Below are the code and all the weights of a small trained network. Each question names an input and a class and asks about switching units off, where a switched-off unit gives its printed mean instead of its output.

import numpy as np


def w(rows, s, z=0):
    codes = np.array(rows[::2]) - 128.0
    scale = np.full(codes.shape[1], s)
    scale[-1] = z or s
    return codes * scale


def norm(h):
    return h / np.sqrt((h * h).mean(-1, keepdims=True) + 1e-5)


def f(y):
    return np.maximum(y, 0)


def log_softmax(a):
    a = a - a.max(-1, keepdims=True)
    return a - np.log(np.exp(a).sum(-1, keepdims=True))


def net(x, mask):
    res = np.array(x, float).reshape(1, 2) / 4 @ E
    u = 0
    for l in range(2):
        y = f(norm(res) @ A[l][:, :-1].T + A[l][:, -1])
        res = res + np.where(mask[u : u + 13], y, B[l][:, -1]) @ B[l][:, :-1]
        u += 13
    return log_softmax(norm(res)[-1] @ U[:, :-1].T + U[:, -1])


A, B = {}, {}
E = w([
[143,49,69,60,108,67],'x0',
[142,165,3,199,167,149],'x1',
],0.0052)
A[0] = w([
[139,106,183,80,137,131,180],'L0N1',
[147,132,60,162,99,164,72],'L0N2',
[153,149,31,40,146,186,91],'L0N3',
[141,117,29,127,166,50,53],'L0N4',
[95,138,241,81,82,133,104],'L0N5',
[112,30,182,140,89,180,17],'L0N6',
[126,47,130,76,66,65,55],'L0N7',
[45,228,82,146,211,189,214],'L0N8',
[124,140,124,112,114,148,16],'L0N9',
[107,166,229,81,147,221,134],'L0N10',
[67,139,174,108,28,131,22],'L0N11',
[82,154,112,119,3,174,4],'L0N12',
[101,115,141,81,110,125,86],'L0N13',
],0.0073,0.0041)
B[0] = w([
[49,87,54,112,130,187,209],'L0N1',
[180,146,149,178,128,128,173],'L0N2',
[167,133,190,134,108,174,181],'L0N3',
[156,105,159,22,44,119,201],'L0N4',
[204,150,154,143,34,108,238],'L0N5',
[146,83,107,82,2,157,158],'L0N6',
[97,141,153,193,201,138,216],'L0N7',
[76,145,83,150,182,157,254],'L0N8',
[99,118,74,59,223,185,128],'L0N9',
[183,54,130,170,175,79,228],'L0N10',
[132,140,134,74,21,195,167],'L0N11',
[80,99,61,204,155,92,128],'L0N12',
[111,139,122,118,161,186,160],'L0N13',
],0.0078,0.0067)
A[1] = w([
[138,167,156,124,172,39,2],'L1N1',
[2,45,136,189,197,36,85],'L1N2',
[160,89,210,208,188,93,128],'L1N3',
[196,122,129,118,190,137,159],'L1N4',
[119,233,104,121,188,174,115],'L1N5',
[148,62,31,150,171,148,124],'L1N6',
[159,178,200,112,37,87,90],'L1N7',
[52,112,27,92,108,187,62],'L1N8',
[118,36,102,161,90,105,117],'L1N9',
[156,183,105,60,238,55,6],'L1N10',
[53,121,144,12,168,136,137],'L1N11',
[52,148,59,158,196,131,34],'L1N12',
[170,106,66,98,83,52,81],'L1N13',
],0.0078,0.0047)
B[1] = w([
[92,154,193,80,70,174,128],'L1N1',
[253,223,133,76,101,106,203],'L1N2',
[125,175,139,131,121,8,196],'L1N3',
[82,84,127,203,115,60,198],'L1N4',
[48,139,89,154,93,176,236],'L1N5',
[162,120,209,100,155,135,237],'L1N6',
[199,113,99,101,75,181,238],'L1N7',
[117,122,162,99,172,16,210],'L1N8',
[139,173,93,113,149,161,253],'L1N9',
[163,236,46,174,143,23,128],'L1N10',
[34,91,137,156,207,128,198],'L1N11',
[109,111,100,114,99,206,217],'L1N12',
[119,124,213,140,29,194,189],'L1N13',
],0.0072,0.0041)
U = w([
[85,89,163,20,186,132,104],'0',
[227,50,168,55,7,201,253],'1',
[190,173,132,214,120,59,132],'2',
[28,200,21,236,152,254,170],'3',
[2,5,171,45,125,174,42],'4',
[104,150,13,80,134,80,3],'5',
],0.0082,0.0048)

Each question gives the input, the list of numbers given to net, and the class t.
The units are the neurons (one row each of A and B). Each row of codes is followed by its name. A weight is (code - 128) times the scale printed after its matrix; where a second scale follows, it is the last column's (A, B and U).
mask holds one flag per neuron, layer by layer. A switched-off neuron (its flag False) gives its mean, the last column of its row in B, instead of its output. The means were averaged over made-up inputs and are rounded, as every weight is.
A unit's drop is (log p(t) with every unit on - log p(t) with that unit switched off) / (log p(t) with every unit on - log p(t) with every unit switched off).
The circuit of an input: a set's keep is (log p(t) with only the set's units on - log p(t) with every unit switched off) / (log p(t) with every unit on - log p(t) with every unit switched off). Starting from the 12 units with the biggest drops (on a tie, the unit counted first), units are removed one at a time, each time the one whose removal leaves the highest keep (on an exact tie, the one counted first), for as long as the keep stays at least 0.8.
units of the circuit, in order: the units of the circuit, biggest drop first
top k neurons: the k neurons with the biggest drops, biggest first
k most important neurons of layer l: the k neurons of layer l with the biggest drops, biggest first
drop of u: that unit's drop, to one decimal
input [7,-8], class 4: 2 most important neurons of layer 0 : [L0N1, L0N7]
input [7,-6], class 4: 4 most important neurons of layer 0 : [L0N10, L0N8, L0N7, L0N1]
input [-7,-4], class 2: units of the circuit, in order : [L0N10, L1N3]
input [4,-4], class 4: top 3 neurons : [L0N1, L0N10, L0N7]
input [5,1], class 4: 2 most important neurons of layer 0 : [L0N5, L0N4]
input [4,-5], class 4: 2 most important neurons of layer 1 : [L1N2, L1N11]
input [2,-2], class 4: most important neuron of layer 1 : [L1N8]
input [8,-7], class 4: units of the circuit, in order : [L0N7, L1N11]
input [8,-2], class 0: 2 most important neurons of layer 1 : [L1N2, L1N11]
input [7,-5], class 0: top 2 neurons : [L0N7, L0N4]
input [3,8], class 1: top 3 neurons : [L0N4, L0N7, L0N1]
input [6,-5], class 4: top 2 neurons : [L0N10, L0N8]
input [6,-6], class 4: top 3 neurons : [L0N1, L0N7, L0N10]
input [5,-4], class 4: 2 most important neurons of layer 1 : [L1N11, L1N3]
input [3,-3], class 4: top neuron : [L0N1]
input [8,-5], class 0: 2 most important neurons of layer 0 : [L0N7, L0N4]
input [4,0], class 4: 3 most important neurons of layer 0 : [L0N5, L0N4, L0N10]
input [8,-6], class 0: top 3 neurons : [L0N7, L0N4, L0N1]
input [-8,-5], class 2: 2 most important neurons of layer 0 : [L0N10, L0N4]
input [4,7], class 1: most important neuron of layer 0 : [L0N4]
input [6,8], class 1: drop of L0N4 : 0.2
input [-3,-1], class 2: drop of L0N10 : 0.7
input [-7,-1], class 2: drop of L1N8 : 0.0
input [3,5], class 1: drop of L0N4 : 2.5
